Each row is followed by its group and then its class within the group.
[0.5, -17.8, 14.5, 27.4, -0.6, 0.9, 15.3, -2.7, 1.0, 0.2, -17.0, 18.0, 1.3, 39.3, -6.9, -4.8, 13.3, 20.2, 5.5, -16.6, 0.3, -24.4, 0.4, 10.7, 4.7, -13.7, -18.3] => (42) [36]
[3.2, -5.5, -28.8, 12.9, 4.9, -0.3, 3.5, -8.1, 2.5, 6.2, -12.7, 16.7, -6.0, 15.0, -3.1, -0.2, 3.5, 14.9, -2.8, -16.7, 5.3, -9.1, -3.4, -13.8, 3.2, 8.9, -3.2] => (42) [34]
[-4.2, -14.0, 21.8, 32.3, 7.3, 1.2, 10.1, -2.9, 2.8, -5.2, -16.6, -6.8, 19.5, 18.5, -2.6, -12.5, 25.8, 14.6, 16.8, -32.1, 11.2, -20.7, 19.8, -15.5, -6.7, -12.7, -2.1] => (40) [44]
[-4.9, -14.6, 8.4, 32.1, 8.7, 10.8, 1.0, -7.5, -0.7, -3.0, 3.9, -6.0, 14.1, 5.9, -2.4, -6.9, 23.5, 28.9, 23.9, -31.3, 8.1, -12.0, 17.0, -1.6, -0.1, -17.1, -5.0] => (40) [44]
[-19.9, -46.1, 22.8, 29.6, 21.4, 0.9, 29.1, 0.9, -9.9, 0.4, -36.9, -4.1, 17.9, 2.6, 6.1, -19.2, 25.2, -30.7, -0.4, -60.1, 17.6, -56.3, 42.0, -39.4, -2.3, -12.3, 8.8] => (40) [44]
[-4.1, -45.7, 26.5, 26.4, 6.3, 5.8, 15.7, -7.4, -6.5, -8.8, -6.4, -8.9, 14.2, 10.3, 3.4, -9.5, 13.9, 24.3, 9.5, -30.0, 9.1, -9.1, 15.2, -4.1, -3.7, -26.0, 5.1] => (40) [44]
[-2.0, -21.6, -1.9, 44.1, 14.4, 9.4, 6.6, -3.5, -1.9, -0.2, 0.0, 14.7, 14.2, 21.0, 1.0, -8.8, 12.7, 32.0, 23.2, -29.7, 9.8, -9.6, 18.4, -2.4, -1.3, -21.9, -6.4] => (40) [47]
[-22.7, -34.2, 27.5, 15.9, 13.3, -1.5, 27.5, -10.1, -12.1, -0.7, -29.6, 2.0, 14.6, -5.1, 3.7, -12.7, 11.7, -21.7, -10.8, -49.2, 16.4, -33.2, 25.2, -25.2, 4.2, -11.7, 2.4] => (40) [44]
[0.4, -4.3, -6.5, 13.4, 10.9, -1.3, 8.2, -7.5, 2.0, -1.0, -10.8, 2.2, 5.6, 1.9, 0.6, -4.8, -1.3, 7.5, -6.2, -23.1, 3.8, -0.4, 7.0, -9.7, -8.2, -1.8, 17.2] => (40) [47]
[0.0, -12.5, -16.2, 26.4, 3.1, -2.8, 3.3, -6.7, 5.7, 4.1, -24.4, 4.3, 8.9, 32.4, 4.4, -1.6, 11.6, 20.8, -1.5, -29.4, 1.0, -2.9, 3.0, -11.7, 10.2, 4.3, -17.2] => (42) [34]
[-1.7, -21.9, 24.5, 41.2, 2.5, 22.4, 11.8, 3.4, -1.0, -4.9, -9.7, 5.2, 1.2, 8.2, 6.7, -14.1, 19.0, 19.3, 7.1, -35.9, 16.2, -15.4, 11.1, -13.6, -9.0, -13.0, -4.3] => (40) [33]
[0.5, -14.2, -2.5, 33.2, 5.0, 2.5, 0.7, -16.7, 0.5, -5.8, -7.7, -0.8, 5.3, 5.8, 4.7, -0.5, 9.6, 17.6, 9.9, -42.7, 8.3, -6.9, 15.6, -19.2, -2.3, -5.9, -0.6] => (40) [33]
[-14.6, -27.1, 12.4, 17.4, 11.9, 2.9, 12.4, -3.4, -5.8, 1.4, -21.5, -3.7, 12.8, 5.8, 9.2, -16.3, 20.8, -1.3, 5.4, -44.2, 13.7, -27.4, 16.6, -23.8, 1.6, -7.2, 9.1] => (40) [44]
[-7.8, -21.3, -19.8, 30.5, 9.8, -0.6, 11.8, -4.7, 6.2, 3.4, -25.5, 9.1, 15.5, 39.3, -8.1, -8.7, 25.0, 18.4, 18.1, -36.8, 1.4, -24.5, 14.2, -6.8, 12.0, 3.4, -13.1] => (42) [34]
[-6.2, -6.8, 4.2, 34.5, 14.5, 8.3, -1.0, -8.0, -7.4, 1.7, 0.0, 10.7, 9.5, 14.1, 3.0, 5.0, 16.7, 36.3, 20.5, -28.7, 7.2, -5.8, 22.5, -2.9, -8.0, -24.3, -5.0] => (40) [47]
[3.1, 1.6, -3.6, 23.8, 14.7, 2.0, 11.5, -8.8, 4.8, -0.9, 2.6, 20.5, 8.9, 17.8, 4.5, 2.4, 6.1, 25.7, 15.3, -18.9, 0.3, 4.1, 9.9, -5.5, -10.5, -14.9, 14.2] => (40) [47]
[-13.6, -16.8, -34.0, 9.6, 8.2, -7.0, 7.3, 3.7, 3.1, 7.1, -27.0, -11.2, 6.6, 22.4, 1.1, -3.9, 3.5, -4.6, -13.7, -26.5, -3.1, -23.7, 4.9, -15.0, 16.3, 10.5, -1.1] => (42) [41]
[-11.9, -2.5, 5.6, -4.0, 0.1, -5.6, 3.8, -4.1, -8.2, -4.8, -5.1, -10.5, 5.7, -14.5, 4.2, -5.0, -8.2, -8.6, -30.5, -11.1, 2.0, -0.8, -5.6, -6.6, 13.0, 14.6, 13.9] => (40) [33]
[-7.4, -12.9, -4.5, 33.5, 12.7, 2.4, 7.4, -10.4, -9.8, -7.6, -3.5, 11.4, 9.0, 13.1, 3.1, 0.6, 14.7, 30.5, 12.7, -24.2, 8.4, -12.5, 15.8, -6.6, -9.9, -12.4, -3.7] => (40) [47]
[-2.7, -16.1, 0.3, 27.4, 17.0, 3.7, 9.6, -5.1, -16.1, 1.6, -4.9, 4.7, 13.6, 5.6, 9.1, -4.8, 20.0, 25.8, 21.1, -37.2, 10.8, -3.8, 16.8, -16.0, -5.6, -14.9, -7.8] => (40) [47]
[-10.0, -14.6, 26.2, 31.5, 14.8, 7.5, 10.3, -11.9, -10.3, -8.2, -3.5, -0.8, 12.0, 6.6, -1.7, -10.1, 14.8, 24.2, 15.7, -32.9, 4.9, -13.7, 18.0, -5.5, -9.1, -24.4, 1.4] => (40) [44]
[1.4, -5.8, 9.8, 31.6, 8.8, 8.2, 4.7, -5.2, -1.3, -7.5, -0.4, 10.0, 10.9, 8.9, 2.2, -3.0, 21.2, 25.3, 23.3, -33.0, 9.0, -7.5, 19.5, -7.9, -3.7, -15.8, -10.5] => (40) [47]
[9.9, 9.2, -48.1, 15.8, 10.6, -5.5, -1.0, -9.9, 1.0, 6.2, -5.3, 4.6, 1.6, 29.4, -2.7, 7.4, -5.4, 39.3, 5.0, -5.8, -4.7, 2.6, -7.4, 5.8, 2.7, 0.3, -11.7] => (42) [41]
[0.0, -14.2, -16.3, 21.2, 5.5, 7.6, 8.2, -4.6, 2.2, 4.8, -17.8, 12.0, 7.3, 29.5, -1.4, 0.0, 14.7, 19.8, 1.4, -16.2, -3.4, 0.3, -7.0, 0.3, 10.7, -2.0, -10.7] => (42) [36]
[-2.3, -4.0, 17.3, 37.2, 12.8, 5.1, 9.1, -5.4, 6.4, -2.8, -5.2, 8.3, 9.1, 20.9, -2.2, -9.5, 19.5, 41.9, 19.9, -21.9, -1.0, -0.3, 1.1, 0.7, -6.7, -12.6, -2.9] => (40) [44]
[3.2, -4.8, -10.2, 29.4, 4.4, -2.1, 5.1, -0.9, 9.1, 5.0, -22.8, 7.2, 6.4, 47.2, -0.5, 4.1, 8.9, 27.7, 13.1, -18.7, -4.3, -15.2, -6.7, -6.9, 4.1, -9.0, -16.1] => (42) [41]
[5.3, -8.1, -1.2, 26.1, 11.2, 5.4, 13.6, -12.0, -5.4, -2.8, -7.2, 8.6, 6.4, 7.7, 6.5, -5.3, 16.0, 17.4, 12.7, -20.6, 8.6, -9.1, 17.9, -7.7, -8.4, -7.4, -1.2] => (40) [47]
[0.5, -19.7, 2.2, 39.2, 10.7, 8.3, 17.4, -2.6, 11.0, 1.4, -30.2, 23.1, 16.4, 49.8, -10.6, -8.8, 25.6, 38.0, 28.5, -35.2, -0.7, -33.1, 10.2, -2.6, 22.8, -23.6, -25.4] => (42) [36]
[0.1, -8.8, -23.8, 20.8, 14.9, -6.0, 13.3, -6.9, 8.1, 6.7, -28.5, 19.5, 10.1, 42.8, -2.7, 9.5, 8.6, 17.1, -2.7, -18.3, 5.2, -19.8, 6.6, -14.3, 8.5, -2.8, -6.3] => (42) [41]
[0.8, -8.3, -26.3, 23.3, 15.1, 3.9, 9.8, -7.5, -1.3, 4.8, -22.6, 5.0, 3.1, 34.9, 2.8, 0.2, 10.6, 25.2, 2.1, -17.1, 0.7, -18.9, -24.1, -6.2, 6.7, -6.0, -16.4] => (42) [41]
[-5.7, -8.3, -4.3, 12.4, 11.0, 1.9, 9.0, -8.9, -4.4, 0.0, 2.3, 1.6, 8.1, 5.9, 2.9, -13.2, 13.1, 19.2, 16.6, -13.6, 3.9, -12.0, 17.7, 0.7, -6.9, -14.7, 16.6] => (40) [44]
[-8.8, -12.9, 0.5, 19.6, 11.2, 2.5, 4.1, -0.7, -13.5, -5.8, -4.5, -3.8, 0.8, -8.0, 3.9, -6.0, 8.0, -1.8, -3.7, -28.5, -1.3, -18.3, 17.8, -9.2, -6.0, -7.1, -8.8] => (40) [47]
[-0.8, -10.8, -9.4, 26.8, 3.1, 1.0, -0.6, -2.4, 6.5, 6.3, -23.4, -4.0, 10.1, 38.2, -2.6, -7.0, -0.5, 12.9, -5.3, -24.5, 2.4, -12.8, -2.1, -8.7, 8.3, 1.2, -17.1] => (42) [34]
[4.0, -9.9, -25.0, 55.4, 17.1, 4.1, 4.1, -5.7, 3.3, 7.0, -12.6, 8.0, 23.3, 48.3, -6.9, -6.3, 30.5, 51.4, 38.8, -31.0, 3.9, -24.4, 16.9, 2.2, 5.9, -11.8, -21.8] => (42) [41]
[-6.5, -24.1, 8.1, 15.7, 6.0, -5.5, 11.2, 0.7, -1.7, 1.2, -5.0, 6.5, 13.2, 17.2, 11.0, -8.3, 12.8, 7.6, 5.6, -25.9, 4.5, -6.0, 14.5, -12.8, -4.8, -7.1, 4.8] => (40) [44]
[1.7, -17.4, -10.5, 18.7, 2.8, -3.6, 17.0, 0.6, -0.8, 7.4, -22.1, 15.3, 5.7, 31.0, -3.4, -1.9, 8.1, 8.7, 5.4, -31.2, -2.3, -13.5, 10.2, -20.0, 8.5, -7.5, -12.6] => (42) [36]
[-10.0, -12.7, -23.2, -12.5, 0.6, -8.0, 25.4, -4.5, -8.5, 8.0, -22.8, 27.6, -7.9, 6.5, 1.9, -2.9, -8.6, -17.4, -25.9, -10.3, 0.6, -17.3, -0.3, -15.5, 11.2, 10.7, 3.4] => (42) [34]
[0.4, -14.5, 10.6, 63.2, 13.0, 15.6, 2.3, -9.2, -0.7, -3.8, 0.0, 6.3, 14.6, 19.2, -2.6, -4.3, 33.4, 54.9, 75.1, -40.4, 14.6, -17.6, 18.2, 7.9, -6.8, -20.7, -13.7] => (40) [33]
[-4.1, -8.8, 2.3, 33.2, 13.0, 6.9, 4.7, -5.4, -3.2, 0.2, 2.6, 9.4, 9.7, 20.8, -0.9, -5.5, 18.6, 30.7, 26.5, -18.3, 3.2, -5.5, 12.6, -0.5, -10.6, -16.0, -20.9] => (40) [47]
[3.0, -7.1, -26.8, 19.7, 5.1, -2.2, 13.0, -7.1, -2.8, 2.5, -24.0, 12.6, 5.0, 42.3, -9.1, -1.0, 14.1, 24.4, 2.3, -24.0, 1.0, -5.8, 0.1, -9.0, 7.2, 6.1, -15.6] => (42) [36]
[-4.3, -14.6, -9.6, 17.4, 5.1, -5.6, 13.8, -8.0, 4.9, 5.8, -22.8, -0.1, 14.4, 29.1, 0.3, -4.7, 10.4, 18.6, -3.7, -22.9, 11.3, -23.4, 7.7, -15.6, 9.2, -1.1, 3.8] => (42) [41]
[-0.1, -2.0, 4.7, 27.0, 4.9, -0.2, -1.6, -8.7, -1.7, -1.6, -1.3, -5.0, 7.6, 10.1, -1.0, -4.4, 16.5, 37.1, 17.5, -18.5, 11.0, -5.7, 2.5, 9.5, -6.0, -11.1, -7.9] => (40) [33]
[-4.4, -23.5, -11.5, 43.0, 10.3, 5.2, 10.8, -1.6, -10.2, 7.4, -31.1, 11.9, 18.0, 51.1, -6.0, -10.1, 26.2, 20.9, 20.3, -43.9, -3.2, -19.3, 16.5, -16.2, 10.7, -3.9, -22.2] => (42) [34]
[-8.9, -20.2, 1.2, 19.7, 10.8, 0.9, 14.0, -8.2, -13.5, 2.2, -6.5, 11.5, 6.0, 14.6, 4.8, -13.5, 14.8, 18.5, 2.5, -25.0, 6.6, -6.3, 14.6, -17.6, -6.0, -4.1, -7.7] => (40) [47]
[-4.6, -17.9, 19.2, 25.1, 14.9, 4.4, 10.5, -6.2, 7.6, -13.7, -6.3, 2.3, 16.0, 8.2, 1.5, -5.8, 18.0, 16.4, 13.9, -38.7, 5.6, -15.3, 16.4, -6.8, -0.8, -14.2, 5.2] => (40) [44]
[3.9, -3.8, -1.5, 20.0, -0.9, -5.1, 15.2, -10.9, 3.0, 1.8, -15.8, 15.2, 7.5, 30.2, -9.3, -7.5, 13.9, 24.8, 8.3, -13.6, -1.1, -9.9, 1.9, -15.7, 4.6, -8.3, -23.8] => (42) [36]
[9.6, -6.6, -28.1, 40.8, 8.0, 3.5, 1.2, -9.2, 2.0, 9.7, -27.1, 8.7, 10.4, 54.8, -5.8, 0.6, 19.6, 49.6, 35.7, -22.2, -3.9, -22.3, 4.7, -0.1, 10.1, -13.8, -22.0] => (42) [41]
[0.8, -7.4, 5.3, 38.7, 14.1, 14.3, 12.2, -12.5, -5.4, -4.8, -0.9, 7.0, 21.7, 24.9, 1.1, -5.7, 27.3, 57.9, 36.6, -30.9, 10.0, -11.0, 18.6, -0.2, 0.5, -25.8, -6.3] => (40) [44]
[-0.6, -12.0, 20.6, 26.0, 8.0, 3.5, 0.4, -1.3, -9.6, -6.9, -9.2, -10.4, 15.2, 15.3, 0.8, -8.8, 20.6, 26.9, 20.0, -35.6, -2.3, -15.9, 17.3, -6.6, -0.4, -27.4, -15.3] => (40) [44]
[-0.5, -5.6, -29.7, 7.6, 2.9, 1.9, 5.1, -9.2, 15.9, 2.5, -5.6, 4.5, -3.1, 23.9, -1.1, -5.9, -2.7, 15.8, -1.2, -10.6, -3.2, 3.8, -2.3, 2.9, 2.2, 13.4, 1.2] => (42) [34]
[1.0, -22.0, -13.8, 31.7, 10.2, -0.7, 14.9, -5.5, -1.6, 8.9, -32.0, 16.1, 15.3, 50.4, -6.4, -9.4, 20.8, 23.8, 11.5, -32.4, 3.1, -27.1, 13.9, -24.3, 10.2, -11.1, -22.6] => (42) [36]
[-0.3, -3.7, 17.7, 11.8, 7.8, 6.6, 2.9, -4.6, -0.1, -7.1, 8.4, -0.3, 14.8, -1.4, 3.5, 0.3, 9.1, 33.5, 14.3, -20.7, 1.4, 5.5, 14.7, -4.9, -10.7, -20.3, 6.7] => (40) [44]
[-8.0, -21.4, -1.0, 50.3, 18.3, 15.9, 10.8, -8.7, -12.4, -2.1, 5.8, 13.9, 11.8, 13.0, -0.7, -7.9, 29.8, 42.8, 32.6, -35.5, 10.2, -10.6, 22.4, -7.8, -6.5, -18.3, -19.0] => (40) [47]
[3.1, -3.9, -14.8, 31.5, 8.8, 0.7, 4.2, -8.0, 12.0, 4.4, -19.2, 35.2, 9.8, 54.2, -3.6, 5.6, 13.8, 33.3, 12.6, -18.9, -2.9, -6.2, -7.5, -0.4, 8.4, -7.4, -7.5] => (42) [36]
[-3.4, -4.8, -0.9, 6.3, 4.7, 8.3, 1.0, -7.5, -3.1, -2.3, 16.1, 7.3, -4.5, -24.3, 8.7, 0.6, -4.6, 7.6, -0.3, -6.5, 5.8, 16.4, 1.8, -2.5, -12.8, 1.9, 18.4] => (40) [47]

Each row is followed by its group and then its class within the group.
[12.5, 1.7, 3.7, 9.4, 4.5, 2.7, -1.7, 3.3, 27.8, 4.6, 4.9, -23.5, -21.3, 4.8, 5.8, -5.8, 0.1, 2.1, -4.0, -11.2, 2.6, 37.7, 2.8, 21.9, -8.1, 3.8, 14.1] => P Q79
[14.3, 3.9, 5.7, 4.6, -5.2, -10.3, -10.3, 15.9, 19.6, -4.3, 2.2, -16.1, -29.2, -1.4, 12.8, -6.4, -11.3, 3.6, -5.3, -0.9, 1.3, 31.5, 21.4, 11.3, -11.3, -3.4, 5.5] => Z Q566
[10.1, 14.2, 11.3, 20.0, -7.4, 18.2, -0.6, 26.3, 15.2, -8.5, 13.2, -2.3, -19.9, 1.1, 7.8, -11.4, -7.7, 20.3, -12.5, -5.7, -2.0, 11.3, 12.6, 16.9, -10.3, -5.6, 11.3] => X Q142
[13.0, 6.6, 5.9, 12.9, -7.3, 7.1, 4.2, 18.0, 20.6, 0.5, 10.6, -2.3, -16.7, -3.1, 13.8, -11.9, -12.9, 8.9, -13.3, 15.3, -4.9, 4.2, 20.2, 21.5, -8.4, -15.2, 6.3] => X Q70
[18.1, -0.8, -1.8, 21.6, -3.1, 2.3, -5.7, 2.5, 3.0, 6.6, 9.0, -18.5, -31.3, 6.2, 11.6, 3.0, -12.9, 1.8, -16.5, -6.3, -4.6, 31.5, 14.2, 22.8, -12.6, -6.0, 8.7] => Z Q566
[15.1, 12.9, 12.9, 7.6, 2.0, 1.6, 3.2, 12.3, 31.1, -14.7, 18.1, -15.2, -20.4, -1.8, 10.6, -8.8, -12.7, -11.9, -23.7, 4.6, 1.9, 13.1, 14.9, 20.9, -18.0, 2.5, 7.0] => X Q70
[3.5, 2.1, 9.5, 14.3, -2.9, 19.1, 17.3, -1.2, 35.5, 3.7, 10.3, -7.3, -7.4, -0.4, 10.8, 7.7, 4.7, -6.8, 3.3, 0.9, -1.5, 11.5, 5.2, 32.2, 2.1, -12.2, 3.5] => P Q780
[9.9, 3.6, -6.0, 11.9, -8.8, -8.5, -1.7, -1.0, 5.3, -4.4, 6.8, -15.6, -19.7, -3.8, 13.9, -0.3, -3.5, 7.3, -5.8, -5.3, 2.3, 30.3, 10.5, 14.0, -4.1, 1.6, 12.1] => Z Q656
[1.0, 8.6, 6.6, 15.6, -5.5, 22.9, 1.8, 22.6, 11.8, -2.3, 10.5, 6.9, 6.5, -3.3, 14.9, -5.4, -7.9, 2.9, -16.4, 4.2, -0.9, -10.1, 3.5, 16.1, 7.6, 1.8, -2.2] => X Q70
[2.9, 5.4, 17.0, 5.0, 5.3, -5.0, 1.5, -12.7, 27.3, -1.0, 4.7, -33.2, -11.5, -3.4, 3.7, -2.9, 2.0, -15.0, -12.9, 4.5, 5.0, 21.0, 5.3, 23.3, -8.7, 4.8, 2.9] => P Q780
[14.7, 8.4, 4.4, 17.8, -3.6, -7.3, -4.2, 7.3, 25.1, -1.1, 28.6, -1.0, -44.2, -1.7, 12.2, 1.8, -14.2, 12.9, 12.9, -5.7, 1.9, 36.3, 11.5, 25.9, -9.7, -11.7, 11.0] => Z Q566
[9.5, 7.7, -2.4, 21.3, -3.1, -7.9, 7.6, 2.5, 7.4, 0.2, -0.1, -9.3, -15.9, -7.8, 9.2, -5.1, -10.9, 21.8, -13.7, -10.0, -2.0, 6.5, 9.7, 8.9, -7.8, -0.8, 7.9] => Z Q566
[5.8, 1.1, 2.3, 16.6, -5.3, 20.8, 10.5, 24.3, 8.7, -5.6, 7.9, 0.9, -2.5, -0.9, 9.3, -7.4, -1.7, 3.0, -19.1, -2.6, -0.3, -2.2, 8.4, 26.4, -9.1, -5.7, 12.2] => X Q142
[14.9, -8.5, 1.5, 17.0, -1.8, 14.9, 11.7, -2.8, 49.5, 7.2, -6.4, -14.4, -11.8, 6.7, 11.3, -5.1, -5.5, -11.0, -14.3, 1.2, 2.0, 27.4, 4.1, 49.4, -13.7, -2.6, 7.5] => P Q780
[12.6, 2.3, 5.3, 18.2, -1.0, -2.3, -7.1, 0.6, 11.1, -9.6, 12.7, -10.2, -31.5, -6.3, 8.3, -5.5, -2.6, 12.3, -16.4, -2.3, 4.3, 36.6, 6.8, 23.8, -6.8, 1.7, 6.5] => Z Q425
[11.7, 4.1, 3.5, 10.8, -4.7, 13.9, -1.9, 8.3, 25.3, -0.3, 7.7, -2.7, -23.1, 8.1, 8.2, -4.6, 1.1, 7.6, -5.1, -14.2, -5.9, 28.7, -0.9, 31.0, -6.9, 7.9, 15.8] => P Q79
[2.2, 0.8, 4.7, 11.1, -6.1, 8.9, -0.2, 17.2, 10.3, -3.1, 9.8, -17.3, -12.3, 0.8, 8.8, -4.2, -8.4, -0.8, -4.1, -2.4, -5.0, 13.7, 10.9, 22.2, 2.4, -0.8, 0.7] => X Q128
